Each row has a name. Each question is about the rows just above it.

Q: [113 157 125 105  92 161  86 144  94 114]
P: [100 125 164 113 103  94 107 164 177 109]
C: [149  92  91 144 144 160  78  93 124  76]
V: [ 85 148  77 106 133 142 115 130 100 171]
U: [ 85 148  77 106 133 142 120 151 157 146]
X: [164 169 175 147 174  89 145 131 105  97]
G: [172 122 148 174 140 150 173 143 106 126]
Y: [105  95 177  80  87 115  76 129 100  91]
Z: [130 100 102 140 147 141 169 177 161 148]
What comes right after [145] in the named rows? | [131]
What comes right after [175] in the named rows? | [147]
What comes right after [149] in the named rows? | [92]
Whose row is [ 85 148  77 106 133 142 120 151 157 146]? | U

Niv: [137 160 160 165  87 168 164  87  86  89  87 167 156 166 126 103]
dofu: [141  90 142 141 139 142 142 139 139  88 140 141 142 142 139 142]
Nasi: [137 160 160 165  87 168 164  87  86  89  87 167 156 166 162 168]
falo: [137 160 160 165  87 168 164  87  86  89  87 167 156 166  86 168]
[137 160 160 165  87 168 164  87  86  89  87 167 156 166  86 168] is in which row? | falo
Whose row is [137 160 160 165  87 168 164  87  86  89  87 167 156 166 126 103]? | Niv
What comes right after [90] in the named rows? | [142]
The entry that follows [140]: | [141]

lup: [146 139 116 150 150 151 151 115 121]
Kalu: [144 145  90 108 126 129 150  92  89]
lopiz: [103  90 123 123 164 127  85 145 109]
zolod: [107 135 143 139 122 155 113 126 130]
The entry that follows [92]: | [89]
What comes right after [135] in the named rows? | [143]
The entry that follows [85]: | [145]
What comes right after [115] in the named rows? | [121]

fogup: [152 116 115 130 107]
Ruro: [100 116 135 137 137]
nezet: [122 129 136 117 137]
vun: [120 138 133 131 101]
Lol: [164 126 140 158 113]
norot: [138 141 129 119 128]
mil: [150 120 119 123 128]
Bukit: [ 83 136 126 126 137]
Right after [140] comes | [158]
The entry that follows [123]: | [128]
What comes right after [152] in the named rows? | [116]
What comes right after [131] in the named rows? | [101]
Which row holds [150 120 119 123 128]? | mil

runus: [ 78 107 124 109 106 102 105  92 140 136 147]
ruk: [ 86 113 116  95 112  95  99  98 151 147 133]
bim: [105 109 130  83 130 148 111 145 130 119 119]
sima: [111 105 128  85 129 151 111 144 135 114 117]
What comes right after [99] in the named rows? | [98]
What comes right after [92] in the named rows? | [140]
Right after [128] comes | [85]

Goki: [128 118 111 125 135 111 116 127 146 145 117 127 141 130 125 153 123 114
 137 116 137 132 127 130 128 105 113 139 131 116 128 129 135 132 126 128
 155 122 127 127 131 139 113 129 128 122 114]
Bosug: [123 135 129 129  97 119 124 119 126 132 141 113 147 134 135 143 131 135
 126 132 117 126 139 142 132 129 128 111 131 131 110 118 120 134 131 125
 140 121 117 124 124 119 138  96 115 130 130]
tima: [113 110 132 144 114 121 139 118 128 142 129 137 134 151 135 138 128 120
 129 127 137 116 133 126 122 129 113 122 122 124 115 114 135 127 107 124
 151 110 131 118 131 124 128 116 113 119 144]
kili: [132 118 107 124 143 112 113 127 141 151 120 127 131 122 116 149 122 111
 143 118 127 141 125 128 126 109 118 133 124 113 144 126 131 128 124 125
 146 122 130 125 130 141 112 123 133 118 113]
dag: [118 138 136 133 122 127 134 111 133 143 145 121 142 142 117 149 141 124
 123 135 132 130 144 135 128 115 130 118 131 139 127 122 133 130 121 125
 127 108 131 123 139 123 130 109 124 118 139]
liniz: [126 128 110 124 121 108 121 121 142 142 127 115 149 123 127 160 130 119
 138 121 124 132 138 138 132 115 117 127 134 124 118 124 127 136 131 126
 152 120 120 124 126 128 124 108 123 126 114]
liduv: [130 112 122 114 138 130 140 118 127 148 126 144 130 116 111 138 126 103
 154 148 122 137 129 119 123 143 137 116 112 118 134 136 119 133 124 126
 109 136 128 138 126 144 127 123 143 110 126]
zer: [132 130 114 118 149 123 120 125 146 145 127 130 132 119 111 150 132 108
 142 125 134 140 133 129 127 105 134 135 133 125 144 139 135 130 133 130
 150 122 129 131 137 137 114 135 140 111 121]
Zulig: [119  92 122 128 115 110 119 126 134 144 119 133 144 141 140 137 110 122
 136 115 131 121 121 130 125 118 109 129 122 113 115 118 124 132 108 120
 121 122 124 122 117 134 121 112 107 123 132]
Whose row is [126 128 110 124 121 108 121 121 142 142 127 115 149 123 127 160 130 119
 138 121 124 132 138 138 132 115 117 127 134 124 118 124 127 136 131 126
 152 120 120 124 126 128 124 108 123 126 114]? | liniz
Where do [132 130 114 118 149 123 120 125 146 145 127 130 132 119 111 150 132 108
 142 125 134 140 133 129 127 105 134 135 133 125 144 139 135 130 133 130
 150 122 129 131 137 137 114 135 140 111 121] appear? | zer
Where do [118 138 136 133 122 127 134 111 133 143 145 121 142 142 117 149 141 124
 123 135 132 130 144 135 128 115 130 118 131 139 127 122 133 130 121 125
 127 108 131 123 139 123 130 109 124 118 139] appear? | dag
What comes right after [155] in the named rows? | [122]

zarez: [119  95 152  87 115 145]
Subud: [110 148 125 100 131 117]
labud: [132 115 130 119 120 139]
maral: [131 119 125 120 112 130]
daz: [135 129 131 134 140 110]
sareg: [122 101 157 105 142 127]
Right after [122] comes | [101]
The entry that follows [87]: | [115]
The entry that follows [95]: | [152]
Right after [152] comes | [87]
Right after [142] comes | [127]
Whose row is [135 129 131 134 140 110]? | daz
Where do [131 119 125 120 112 130] appear? | maral

rarif: [130 124 133 128 124 125 133 130 128 125 125 130 118 135 123 126 129 126
 132 139 129 127 129 130 127 133 122 118 129 121]
Dulu: [129 124 127 139 122 126 129 130 128 126 130 129 122 128 127 131 118 125
 125 128 131 129 131 131 127 152 132 133 124 126]
kiti: [127 131 120 126 138 123 123 124 129 129 128 130 134 124 138 131 131 129
 126 123 124 132 134 128 129 130 124 180 129 128]
suda: [130 136 127 135 133 124 135 127 125 126 129 128 111 125 126 127 133 128
 129 128 125 130 131 133 128 137 125 106 133 125]
gad: [129 130 118 112 124 130 133 134 127 129 125 130 121 129 138 126 135 127
 125 124 124 124 131 129 126 135 126 134 134 125]
buto: [130 130 122 136 137 121 147 127 127 133 129 132 140 127 125 128 137 129
 125 116 133 126 133 130 130 135 129 114 130 125]
voke: [125 120 129 136 130 130 132 127 125 126 129 128 134 138 126 130 129 128
 134 126 129 127 128 126 127 126 128 112 125 129]
Duked: [133 124 129 139 131 139 146 127 125 130 126 127 110 132 144 128 132 131
 125 127 133 127 124 129 129 122 125 125 125 128]
The row with [130 124 133 128 124 125 133 130 128 125 125 130 118 135 123 126 129 126
 132 139 129 127 129 130 127 133 122 118 129 121] is | rarif
The row with [133 124 129 139 131 139 146 127 125 130 126 127 110 132 144 128 132 131
 125 127 133 127 124 129 129 122 125 125 125 128] is | Duked
Whose row is [129 130 118 112 124 130 133 134 127 129 125 130 121 129 138 126 135 127
 125 124 124 124 131 129 126 135 126 134 134 125]? | gad
[129 124 127 139 122 126 129 130 128 126 130 129 122 128 127 131 118 125
 125 128 131 129 131 131 127 152 132 133 124 126] is in which row? | Dulu

dav: [127 146 130 131 126 141 133 121 102 133 129 132 125 131 124 126 128 128
 132 119 124 127 130 145 137 128 126 128 133 114 124 130 123 142 124 125
 128 128 126 127 116 133 138 147 113 167]
Tekaz: [126 114 124 130 127 136 133 137  98 129 116 127 127 121 124 136 133 134
 134 127 134 126 121 146 113 126 127 120 133 141 129 139 131 125 133 128
 129 113 140 127 131 135 120 105 168 135]
fula: [134 136 129 123 134 122 136 139 127 117 128 122 128 135 124 118 132 143
 125 124 119 125 128 134 123 124 112 134 127 137 142 125 123 126 121 127
 128 124 125 126 140 134 129 122 138 105]
pona: [125 130 129 122 127 111 132 139 121 134 137 119 124 129 136 127 125 126
 126 123 125 130 123 139 136 127 131 129 125 139 125 129 130 135 132 132
 133 118 130 130 137 112 127 115 132 111]
Whose row is [125 130 129 122 127 111 132 139 121 134 137 119 124 129 136 127 125 126
 126 123 125 130 123 139 136 127 131 129 125 139 125 129 130 135 132 132
 133 118 130 130 137 112 127 115 132 111]? | pona
Whose row is [134 136 129 123 134 122 136 139 127 117 128 122 128 135 124 118 132 143
 125 124 119 125 128 134 123 124 112 134 127 137 142 125 123 126 121 127
 128 124 125 126 140 134 129 122 138 105]? | fula

mufeg: [121 143 108 126 129 118 123 129 142 149]
mam: [164 138  97 112 115 127 145 106 143 150]
Zotan: [121 143 108 126 130 118 123 129 136 143]
zas: [ 88 126 124 132  89 126 130 147 150 161]
duz: [165 133 124 126 130  94  89 105 110 127]
siza: [121 143 120 126 129 118 123 129 148 113]
Momib: [133 137 153 119 127 108 139 112 146  99]
Right after [137] comes | [153]
The entry that follows [142]: | [149]
Right after [145] comes | [106]
What comes right after [94] in the named rows? | [89]
What comes right after [132] in the named rows? | [89]

N: [137 154  98 139 112 121 106]
A: [137 155  84 139 112 121 106]
F: [137 136  84 111 112 122  87]
The entry that follows [136]: | [84]
Whose row is [137 136  84 111 112 122  87]? | F
Which row holds [137 154  98 139 112 121 106]? | N
The entry that follows [155]: | [84]

nagaz: [176 163 167 101 128 127 131 164 110 138 178  86 152 141 177 133 114 149
 121 154  84 160 168 161 115 145 150 166  77  96 170 126 132]
rafe: [ 79 151 127 128 113 130 151 122 177 177 166 152 175 100 149 174 101 126
  96 102 165  89 103 125 160 149  91 168 147 142 102  96 177]
sem: [140  83 105 162 102 170 131 173  97 133 157 132 109  94 122 169  94 158
 107 118 163 115  80 118 120  85 122 179 142 113 140  88  80]
mola: [129 148  93 134 124 176 156  92 124 113 122 102 117 165  91 123 120  88
  79 116 151 163  84  79  92 126  95  77 170 142  80  79 117]
fevaf: [ 90 101 133 115 122 175 109 153 143 118 105  92 124  84 126  77 167 127
 117 140 109 124  78 176 114 106 105 124 145 104 142 118 125]
ziza: [103 140 138 141  98 108 142 154 148 120 106 130 164 168 168 134 146 124
 105 118 106 166 110 130 111 144 167 100 161 166  80 177 127]
Right after [78] comes | [176]
Right after [143] comes | [118]
The entry that follows [179]: | [142]
Whose row is [ 79 151 127 128 113 130 151 122 177 177 166 152 175 100 149 174 101 126
  96 102 165  89 103 125 160 149  91 168 147 142 102  96 177]? | rafe
Which row holds [103 140 138 141  98 108 142 154 148 120 106 130 164 168 168 134 146 124
 105 118 106 166 110 130 111 144 167 100 161 166  80 177 127]? | ziza
The row with [129 148  93 134 124 176 156  92 124 113 122 102 117 165  91 123 120  88
  79 116 151 163  84  79  92 126  95  77 170 142  80  79 117] is | mola
Right after [107] comes | [118]

rore: [129  95 132 153 150 153 142 124 100 122 158]
zut: [137 136 132  89 151  82 125 120  92 133 130]
pag: [134 100 131 162 143 127 132 126 127 131 127]
tadu: [154  98 130 143 153 169 146 123 133 119 128]
rigu: [140 103 131 161 139  95 127 129 113 134 127]
sev: [118 105 129 120 157 123  99 125 105 128 131]
What comes right after [140] in the named rows? | [103]
Right after [169] comes | [146]
Right after [126] comes | [127]
Right after [89] comes | [151]
The entry that follows [157]: | [123]
Right after [113] comes | [134]
What comes right after [124] in the named rows? | [100]

Nef: [112 132 146 127 152 109 138 135 132 107 130 122 155]
Buz: [153 118  87 114 156 141 111 170 119 104 129 114 140]
soni: [123 127 147 140 153 116 127 113 134 114 135 129 129]
feka: [123 127 141 129 145 117 128 114 133 118 136 125 132]
mukan: [121 133 124 118 153 137 135 132 152 136 117 111 143]
Zat: [112 137 131 115 152 137 117 121 151 142 123 104 154]
vus: [116 136 132 121 150 140 128 137 138 131 122 119 147]
zif: [135 123 118 132 117 127 123 120 132 137 139 127 122]
Vone: [116 137 127 130 134 133 141 142 135 122 117 128 131]
fel: [106 139 145 114 167 148 103 130 139 142 132 107 174]
Whose row is [153 118  87 114 156 141 111 170 119 104 129 114 140]? | Buz
What comes right after [120] in the named rows? | [132]
The row with [112 132 146 127 152 109 138 135 132 107 130 122 155] is | Nef

senar: [134  81 158 171 106  80 168 148  78 117 108  79 129 115 135 149 141 134
 140]
Zavo: [ 98 122 131 114 171 143 111 100 168 128 113 121 140 101 122 142 150  91
 114]
poti: [101 149 135  86 102 107 139 131 102 160 106 161  86 163 112  89 156 122
 152]
med: [ 82 129 116 137  97 117  89 176 107 143 100 144 143 125 138 141 174  98
  95]
zilu: [178 176 173  96 151 105 161  94 158  86 156  93 153  90 108 134 109 132
  97]
nobab: [132 156 142 176 164 173 158 102 166  81 150 106 152 139 155 166 136 124
 119]
sefor: [147 130 134  83 176 101 134  95 140 131  79 155 125 135 177  89 159 168
 166]
folur: [116 131 166 145 138 123 151 123 171 158  97 167 118  78 160  80  97 122
 166]
selov: [163 149 177 159 119 167 143 169 179 125  91 142 103 123 150 171 126 174
 163]
What comes right after [164] in the named rows? | [173]
The row with [101 149 135  86 102 107 139 131 102 160 106 161  86 163 112  89 156 122
 152] is | poti

